Here is a tiny trained network, its code and every weight. The questions are about switching its units off for an input and a class, where a switched-off unit gives its printed mean instead of its output.

import numpy as np


def w(rows, s, z=0):
    codes = np.array(rows[::2]) - 128.0
    scale = np.full(codes.shape[1], s)
    scale[-1] = z or s
    return codes * scale


def f(y):
    return y / 2 * (1 + np.tanh(0.7978845608 * (y + 0.044715 * y**3)))


def log_softmax(a):
    a = a - a.max(-1, keepdims=True)
    return a - np.log(np.exp(a).sum(-1, keepdims=True))


def net(x, mask):
    res = np.array(x, float).reshape(1, 8) / 4 @ E
    y = f(res @ A[0][:, :-1].T + A[0][:, -1])
    res = res + np.where(mask, y, B[0][:, -1]) @ B[0][:, :-1]
    return log_softmax(res[-1] @ U[:, :-1].T + U[:, -1])


A, B = {}, {}
E = w([
[142,89,122,142,130,153,157,112,113,114,161,6],'x0',
[123,138,121,122,124,122,116,123,118,125,138,123],'x1',
[117,134,116,123,108,122,114,130,120,137,106,116],'x2',
[127,130,127,130,128,129,124,130,131,127,127,127],'x3',
[159,162,99,152,103,129,91,53,183,159,142,122],'x4',
[111,134,114,114,93,110,122,114,111,145,101,126],'x5',
[167,173,114,149,71,177,142,107,78,79,102,127],'x6',
[108,104,92,174,119,164,116,164,111,140,170,156],'x7',
],0.013)
A[0] = w([
[186,181,86,208,182,112,115,75,137,207,112,117,26],'neuron 1',
[86,3,165,111,139,23,27,150,197,175,169,108,28],'neuron 2',
[24,107,53,243,164,217,133,106,61,219,153,158,116],'neuron 3',
[139,158,110,134,113,174,114,17,189,206,156,137,96],'neuron 4',
[105,115,161,15,128,157,160,180,76,118,137,135,2],'neuron 5',
[181,169,159,18,161,133,115,112,165,127,77,81,57],'neuron 6',
[123,103,126,135,74,124,204,127,140,141,193,22,60],'neuron 7',
],0.0063,0.0071)
B[0] = w([
[55,112,199,165,87,135,144,195,122,104,196,115,149],'neuron 1',
[189,98,166,193,103,144,100,83,46,50,111,170,247],'neuron 2',
[113,216,118,132,220,124,148,56,131,134,128,108,255],'neuron 3',
[46,48,140,114,115,170,144,203,69,159,126,114,222],'neuron 4',
[1,148,196,180,123,168,151,197,114,86,190,107,167],'neuron 5',
[43,185,112,174,135,103,194,91,101,158,41,143,168],'neuron 6',
[149,240,105,116,40,60,82,191,206,157,139,236,202],'neuron 7',
],0.012,0.0049)
U = w([
[139,207,125,123,76,63,68,209,191,164,150,255,31],'0',
[19,75,166,134,119,195,147,214,83,138,162,62,35],'1',
[184,114,131,96,157,137,116,124,77,179,121,89,249],'2',
[202,114,142,214,55,180,93,40,44,9,102,115,34],'3',
[130,101,91,74,154,121,118,97,132,114,132,103,237],'4',
[71,188,135,148,222,101,196,34,145,146,102,76,37],'5',
[140,97,96,85,151,134,102,126,136,133,126,99,223],'6',
],0.0091,0.013)

Each question gives the input, the list of numbers given to net, and the class t.
The units are the neurons (one row each of A and B). Each row of codes is followed by its name. A weight is (code - 128) times the scale printed after its matrix; where a second scale follows, it is the last column's (A, B and U).
mask holds one flag per neuron, in row order. A switched-off neuron (its flag False) gives its mean, the last column of its row in B, instead of its output. The means were averaged over made-up inputs and are rounded, as every weight is.
A unit's drop is (log p(t) with every unit on - log p(t) with that unit switched off) / (log p(t) with every unit on - log p(t) with every unit switched off).
The circuit of an input: a set's keep is (log p(t) with only the set's units on - log p(t) with every unit switched off) / (log p(t) with every unit on - log p(t) with every unit switched off). Starting from all 7 units, units are removed one at a time, each time the one whose removal leaves the highest keep (on an exact tie, the one counted first), for as long as the keep stays at least 0.8.
units of the circuit, in order: the units of the circuit, biggest drop first
unit that matters most: the unit with the biggest drop
k most important neurons: the k neurons with the biggest drops, biggest first
drop when u is switched off: that unit's drop, to one decimal
input [6,8,-5,-2,2,5,-4,-4], class 0: 2 most important neurons	[neuron 7; neuron 3]
input [5,1,-8,-3,-2,6,7,-5], class 2: unit that matters most	neuron 2
input [-5,5,-1,1,7,-3,-1,-3], class 1: 3 most important neurons	[neuron 4; neuron 1; neuron 7]
input [0,0,2,6,7,-5,0,-4], class 1: units of the circuit, in order	[neuron 4; neuron 1]
input [-5,-7,-8,-3,-1,4,-7,0], class 2: 2 most important neurons	[neuron 7; neuron 2]
input [-6,-5,6,-3,-4,0,6,7], class 5: units of the circuit, in order	[neuron 3; neuron 7]
input [-3,5,-5,-8,2,-5,7,7], class 4: units of the circuit, in order	[neuron 2; neuron 3]
input [-1,8,7,-1,-2,3,5,8], class 5: 2 most important neurons	[neuron 3; neuron 2]
input [-5,-7,-7,-4,6,6,-7,2], class 2: 3 most important neurons	[neuron 4; neuron 2; neuron 7]
input [-4,-8,-7,-6,-1,4,-6,1], class 2: units of the circuit, in order	[neuron 7; neuron 2]
input [5,-4,-2,1,5,-3,-7,-6], class 3: 2 most important neurons	[neuron 2; neuron 3]
input [8,3,6,-1,4,-6,8,-2], class 0: 2 most important neurons	[neuron 7; neuron 2]
input [1,5,-5,-4,-6,-2,3,-3], class 1: 3 most important neurons	[neuron 5; neuron 2; neuron 3]
input [-1,-3,4,-2,8,5,5,2], class 1: units of the circuit, in order	[neuron 4]
input [3,0,2,-2,-2,7,3,7], class 5: 3 most important neurons	[neuron 3; neuron 2; neuron 4]
input [-6,-8,7,-5,4,-6,-8,1], class 3: 2 most important neurons	[neuron 2; neuron 7]
input [-5,7,-5,5,2,-3,3,7], class 5: 2 most important neurons	[neuron 3; neuron 7]
input [6,-7,7,-7,-5,3,6,7], class 2: 2 most important neurons	[neuron 2; neuron 3]
input [-3,-6,-3,0,8,7,-8,0], class 1: 2 most important neurons	[neuron 4; neuron 1]
input [-5,6,8,-4,1,-7,-3,7], class 2: units of the circuit, in order	[neuron 7]
input [-4,6,-2,0,2,-6,6,8], class 5: drop when neuron 2 is switched off	0.2
input [8,7,-1,2,6,6,-4,3], class 0: drop when neuron 7 is switched off	1.4
input [-3,5,-4,-4,2,4,1,6], class 5: drop when neuron 3 is switched off	0.7
